Here is a tiny trained network, its code and every weight. The questions are about switching its units off for an input and a class, where a switched-off unit gives its printed mean instead of its output.

import numpy as np


def w(rows, s, z=0):
    codes = np.array(rows[::2]) - 128.0
    scale = np.full(codes.shape[1], s)
    scale[-1] = z or s
    return codes * scale


def f(y):
    return y / 2 * (1 + np.tanh(0.7978845608 * (y + 0.044715 * y**3)))


def log_softmax(a):
    a = a - a.max(-1, keepdims=True)
    return a - np.log(np.exp(a).sum(-1, keepdims=True))


def net(x, mask):
    res = np.array(x, float).reshape(1, 4) / 4 @ E
    y = f(res @ A[0][:, :-1].T + A[0][:, -1])
    res = res + np.where(mask, y, B[0][:, -1]) @ B[0][:, :-1]
    return log_softmax(res[-1] @ U[:, :-1].T + U[:, -1])


A, B = {}, {}
E = w([
[141,141,64,125,223],'x0',
[122,48,170,251,82],'x1',
[50,123,11,138,140],'x2',
[93,20,174,28,197],'x3',
],0.011)
A[0] = w([
[253,207,167,97,130,228],'neuron 0',
[51,28,123,84,199,200],'neuron 1',
[74,117,57,100,255,186],'neuron 2',
[42,112,182,55,150,253],'neuron 3',
[68,217,47,184,79,174],'neuron 4',
[119,188,79,46,136,212],'neuron 5',
],0.012,0.0039)
B[0] = w([
[39,248,143,169,204,214],'neuron 0',
[81,126,189,113,104,249],'neuron 1',
[70,136,62,152,122,239],'neuron 2',
[128,99,181,93,139,225],'neuron 3',
[109,240,200,125,75,223],'neuron 4',
[58,62,75,161,97,218],'neuron 5',
],0.012,0.016)
U = w([
[247,131,67,137,167,68],'0',
[224,95,189,51,129,103],'1',
[139,82,75,123,82,85],'2',
[128,174,45,124,213,74],'3',
[219,171,105,192,59,84],'4',
[99,227,196,143,141,158],'5',
[139,99,102,252,106,255],'6',
[210,130,92,159,141,62],'7',
],0.011,0.0091)

Each question gives the input, the list of numbers given to net, and the class t.
The units are the neurons (one row each of A and B). Each row of codes is followed by its name. A weight is (code - 128) times the scale printed after its matrix; where a second scale follows, it is the last column's (A, B and U).
mask holds one flag per neuron, in row order. A switched-off neuron (its flag False) gives its mean, the last column of its row in B, instead of its output. The means were averaged over made-up inputs and are rounded, as every weight is.
A unit's drop is (log p(t) with every unit on - log p(t) with that unit switched off) / (log p(t) with every unit on - log p(t) with every unit switched off).
The circuit of an input: a set's keep is (log p(t) with only the set's units on - log p(t) with every unit switched off) / (log p(t) with every unit on - log p(t) with every unit switched off). Starting from all 6 units, units are removed one at a time, each time the one whose removal leaves the highest keep (on an exact tie, the one counted first), for as long as the keep stays at least 0.8.
circuit, biggest first: the units of the circuit, biggest drop first
most important unit: the unit with the biggest drop
k most important neurons: the k neurons with the biggest drops, biggest first
drop of u: that unit's drop, to one decimal
input [3,5,-4,3], class 1: circuit, biggest first : [neuron 0; neuron 2]
input [8,3,4,1], class 6: circuit, biggest first : [neuron 0]
input [0,4,1,-1], class 4: circuit, biggest first : [neuron 0; neuron 5; neuron 1]
input [8,-1,2,-1], class 3: 2 most important neurons : [neuron 2; neuron 1]
input [3,-6,-3,0], class 3: circuit, biggest first : [neuron 4; neuron 1]
input [7,1,0,-2], class 3: circuit, biggest first : [neuron 1; neuron 3]
input [-8,6,-6,2], class 6: 4 most important neurons : [neuron 4; neuron 1; neuron 0; neuron 3]
input [-4,7,-6,-4], class 6: 3 most important neurons : [neuron 4; neuron 1; neuron 3]
input [-8,6,6,6], class 1: circuit, biggest first : [neuron 0; neuron 2; neuron 3]
input [6,0,0,7], class 2: 2 most important neurons : [neuron 0; neuron 4]
input [-4,0,-1,1], class 1: circuit, biggest first : [neuron 0; neuron 4; neuron 2]
input [-2,-5,4,7], class 2: circuit, biggest first : [neuron 0; neuron 5]
input [-7,-7,2,2], class 2: circuit, biggest first : [neuron 4; neuron 5]
input [6,-7,-1,7], class 3: most important unit : neuron 2
input [2,-4,-1,6], class 2: circuit, biggest first : [neuron 4; neuron 0]
input [6,-7,-7,-4], class 3: 4 most important neurons : [neuron 4; neuron 1; neuron 5; neuron 3]
input [4,8,6,-2], class 5: 2 most important neurons : [neuron 4; neuron 5]
input [-3,7,8,0], class 5: 3 most important neurons : [neuron 4; neuron 5; neuron 2]
input [2,8,0,3], class 6: 3 most important neurons : [neuron 4; neuron 0; neuron 3]
input [1,-6,6,-1], class 6: circuit, biggest first : [neuron 5]
input [-6,-4,6,2], class 2: 2 most important neurons : [neuron 0; neuron 5]
input [2,6,-2,-4], class 4: drop of neuron 2 : 0.1
